[[126 131 120 129 133 129 120]
 [133 114 125 126 117 134 124]
 [124 137 129 129 125 136 122]
 [130 133 132 127 128 130 124]
 [130 116 135 132 125 119 126]
 [124 139 128 131 122 139 130]
 [129 140 128 132 134 126 121]
 [121 149 129 133 137 124 124]
 [131 126 131 130 132 124 134]
 [126 150 131 128 131 134 125]]
=>
[[126 131 120 129 133 129 120]
 [124 137 129 129 125 136 122]
 [130 116 135 132 125 119 126]
 [129 140 128 132 134 126 121]
 [131 126 131 130 132 124 134]]

[[104 157 130 139 134 149 129 118 129 117]
 [155 118 126 105 100 115 104 101 135 120]
 [127  99 119 126 121 112 143 158 132 150]
 [121 132 124 137 127 134 150 143 129 135]
 [155 116 127 107 108 117 119 116 132 125]
 [116 123 133 124 121 132 138 138 120 136]
 [128 119 112 118 104 128 144 131 134 143]
 [102 150 124 131 118 143 116 101 136 122]
 [132 135 130 127 120 129 120 112 128 125]]
=>
[[104 157 130 139 134 149 129 118 129 117]
 [127  99 119 126 121 112 143 158 132 150]
 [155 116 127 107 108 117 119 116 132 125]
 [128 119 112 118 104 128 144 131 134 143]
 [132 135 130 127 120 129 120 112 128 125]]

[[114 154 146 104 104 105 112 112 116]
 [143 101 110 153 152 152 145 144 140]
 [142 102 111 151 151 150 144 143 140]
 [114 155 146 104 104 104 111 112 116]
 [115 154 146 105 105 105 112 113 116]
 [114 154 146 104 105 105 112 112 116]
 [114 155 146 104 104 105 111 112 116]
 [116 152 145 106 107 107 113 114 117]
 [142 102 110 152 151 151 144 144 140]]
=>
[[114 154 146 104 104 105 112 112 116]
 [142 102 111 151 151 150 144 143 140]
 [115 154 146 105 105 105 112 113 116]
 [114 155 146 104 104 105 111 112 116]
 [142 102 110 152 151 151 144 144 140]]

[[141 130 125 134 127 120 121 135]
 [142 116 129 123 139 139 126 126]
 [134 139 118 141 128 127 118 138]
 [141 112 135 118 136 132 131 123]
 [144 118 139 121 123 107 130 128]
 [146 118 133 123 132 122 127 129]
 [137 122 122 129 144 151 123 128]
 [126 115 137 115 132 133 136 118]
 [133 110 145 110 126 116 140 118]
 [133 130 114 137 145 157 118 132]
 [133 136 111 142 141 151 116 136]
 [114 129 134 123 121 122 136 122]]
=>
[[141 130 125 134 127 120 121 135]
 [134 139 118 141 128 127 118 138]
 [144 118 139 121 123 107 130 128]
 [137 122 122 129 144 151 123 128]
 [133 110 145 110 126 116 140 118]
 [133 136 111 142 141 151 116 136]]

[[147 107 109 149 148 149 148 147 108]
 [148 107 109 149 147 148 149 147 108]]
=>
[[147 107 109 149 148 149 148 147 108]]

[[134 106 134 130]
 [127 133 123 123]
 [142 119 132 137]
 [145 118 135 137]
 [135 103 136 130]
 [143 123 133 138]
 [141 137 141 129]
 [129 131 124 126]]
=>
[[134 106 134 130]
 [142 119 132 137]
 [135 103 136 130]
 [141 137 141 129]]

[[144 105 152 149 108 146 102 104 105 103 104 111 153 104 104]
 [147 104 154 153 103 124 103 104 106 105 105 104 153 102 103]
 [103 107 151 152 101 149 107 102 109 104 104 126 151 105 110]
 [103 154 154 104 152 105 152 153 153 152 135 108 103 152 152]]
=>
[[144 105 152 149 108 146 102 104 105 103 104 111 153 104 104]
 [103 107 151 152 101 149 107 102 109 104 104 126 151 105 110]]
